Here is a tiny trained network, its code and every weight. The questions are about switching its units off for an input and a class, where a switched-off unit gives its printed mean instead of its output.

import numpy as np


def w(rows, s, z=0):
    codes = np.array(rows[::2]) - 128.0
    scale = np.full(codes.shape[1], s)
    scale[-1] = z or s
    return codes * scale


def norm(h):
    return h / np.sqrt((h * h).mean(-1, keepdims=True) + 1e-5)


def f(y):
    return y / 2 * (1 + np.tanh(0.7978845608 * (y + 0.044715 * y**3)))


def log_softmax(a):
    a = a - a.max(-1, keepdims=True)
    return a - np.log(np.exp(a).sum(-1, keepdims=True))


def net(x, mask):
    res = np.array(x, float).reshape(1, 4) / 4 @ E
    u = 0
    for l in range(2):
        y = f(norm(res) @ A[l][:, :-1].T + A[l][:, -1])
        res = res + np.where(mask[u : u + 8], y, B[l][:, -1]) @ B[l][:, :-1]
        u += 8
    return log_softmax(norm(res)[-1] @ U[:, :-1].T + U[:, -1])


A, B = {}, {}
E = w([
[44,146,65,95,92,176],'x0',
[165,128,199,116,148,253],'x1',
[116,200,199,74,106,100],'x2',
[128,128,129,129,129,129],'x3',
],0.0047)
A[0] = w([
[93,139,161,213,124,146,151],'0.n1',
[123,226,199,85,177,148,65],'0.n2',
[241,70,192,107,169,185,109],'0.n3',
[124,116,91,139,67,243,146],'0.n4',
[175,87,4,223,89,52,113],'0.n5',
[64,229,169,84,135,4,108],'0.n6',
[17,142,60,120,34,119,49],'0.n7',
[5,18,78,129,138,90,6],'0.n8',
],0.0045,0.0025)
B[0] = w([
[132,117,71,79,145,144,143],'0.n1',
[175,65,180,91,77,119,178],'0.n2',
[228,146,37,139,63,102,251],'0.n3',
[66,161,108,139,255,111,208],'0.n4',
[122,22,185,81,84,79,249],'0.n5',
[196,199,106,116,199,138,241],'0.n6',
[153,175,71,199,42,146,209],'0.n7',
[168,108,166,175,106,193,162],'0.n8',
],0.0054,0.0026)
A[1] = w([
[13,141,159,49,235,254,81],'1.n1',
[44,245,155,67,50,163,97],'1.n2',
[55,56,93,226,73,152,4],'1.n3',
[162,69,57,199,109,205,106],'1.n4',
[147,28,196,116,165,115,166],'1.n5',
[212,117,218,133,56,98,75],'1.n6',
[151,183,171,156,201,85,150],'1.n7',
[34,160,31,94,153,68,154],'1.n8',
],0.0069,0.0035)
B[1] = w([
[76,1,141,130,138,89,254],'1.n1',
[229,72,64,140,73,85,249],'1.n2',
[28,211,142,101,53,116,189],'1.n3',
[112,193,221,217,168,86,249],'1.n4',
[187,111,92,74,92,167,214],'1.n5',
[34,132,155,98,135,164,238],'1.n6',
[38,125,51,158,188,127,187],'1.n7',
[152,143,169,105,164,216,224],'1.n8',
],0.0072,0.0033)
U = w([
[166,6,120,88,73,95,250],'0',
[225,142,186,204,195,148,86],'1',
[24,189,126,174,53,120,89],'2',
[42,55,156,187,190,156,79],'3',
[75,190,94,89,221,64,142],'4',
[159,167,201,37,137,202,106],'5',
[218,188,38,114,76,127,58],'6',
],0.016,0.0024)

Each question gives the input, the list of numbers given to net, and the class t.
The units are the neurons (one row each of A and B). Each row of codes is followed by its name. A weight is (code - 128) times the scale printed after its matrix; where a second scale follows, it is the last column's (A, B and U).
mask holds one flag per neuron, layer by layer. A switched-off neuron (its flag False) gives its mean, the last column of its row in B, instead of its output. The means were averaged over made-up inputs and are rounded, as every weight is.
A unit's drop is (log p(t) with every unit on - log p(t) with that unit switched off) / (log p(t) with every unit on - log p(t) with every unit switched off).
The circuit of an input: a set's keep is (log p(t) with only the set's units on - log p(t) with every unit switched off) / (log p(t) with every unit on - log p(t) with every unit switched off). Starting from the 12 units with the biggest drops (on a tie, the unit counted first), units are removed one at a time, each time the one whose removal leaves the highest keep (on an exact tie, the one counted first), for as long as the keep stays at least 0.8.
circuit, biggest first: the units of the circuit, biggest drop first
most important unit: the unit with the biggest drop
k most important neurons: the k neurons with the biggest drops, biggest first
top k neurons in layer l: the k neurons of layer l with the biggest drops, biggest first
input [6,5,1,4], class 0: most important unit => 1.n2
input [-6,2,6,-1], class 5: top 2 neurons in layer 1 => (1.n6 1.n4)
input [7,-4,1,-4], class 6: top 2 neurons in layer 1 => (1.n2 1.n6)
input [1,-5,0,1], class 2: 3 most important neurons => (0.n7 0.n8 1.n2)
input [1,-5,-7,-3], class 2: 3 most important neurons => (1.n3 1.n2 0.n8)
input [4,0,-4,-6], class 2: top 2 neurons in layer 0 => (0.n7 0.n6)
input [-1,1,-6,-4], class 1: top 2 neurons in layer 1 => (1.n4 1.n1)
input [7,-1,2,2], class 6: circuit, biggest first => (0.n7 1.n2)
input [6,-7,1,0], class 6: 2 most important neurons => (0.n6 1.n6)
input [-8,-6,1,1], class 4: 2 most important neurons => (1.n7 1.n2)
input [-5,0,0,2], class 0: top 2 neurons in layer 0 => (0.n6 0.n4)
input [8,-1,7,8], class 6: 2 most important neurons => (0.n7 1.n2)
input [-6,7,3,-6], class 5: top 2 neurons in layer 1 => (1.n6 1.n2)
input [-8,0,6,-5], class 4: most important unit => 1.n7
input [-5,-8,2,0], class 4: top 3 neurons in layer 1 => (1.n2 1.n7 1.n1)
input [8,2,6,-2], class 0: top 2 neurons in layer 1 => (1.n1 1.n2)
input [-1,1,-1,6], class 1: circuit, biggest first => (1.n4 1.n2 0.n3)
input [1,-7,-1,-2], class 2: 2 most important neurons => (0.n7 1.n2)
input [5,6,-2,-5], class 3: top 2 neurons in layer 0 => (0.n4 0.n5)
input [8,4,0,-8], class 3: circuit, biggest first => (1.n1)
input [1,-4,2,7], class 6: 2 most important neurons => (0.n7 0.n4)
input [-7,-7,1,-6], class 4: top 3 neurons in layer 0 => (0.n6 0.n2 0.n3)
input [1,1,4,1], class 0: 2 most important neurons => (0.n3 1.n2)
input [7,2,3,4], class 0: 2 most important neurons => (1.n2 1.n1)
input [-5,0,8,4], class 4: top 2 neurons in layer 1 => (1.n7 1.n8)
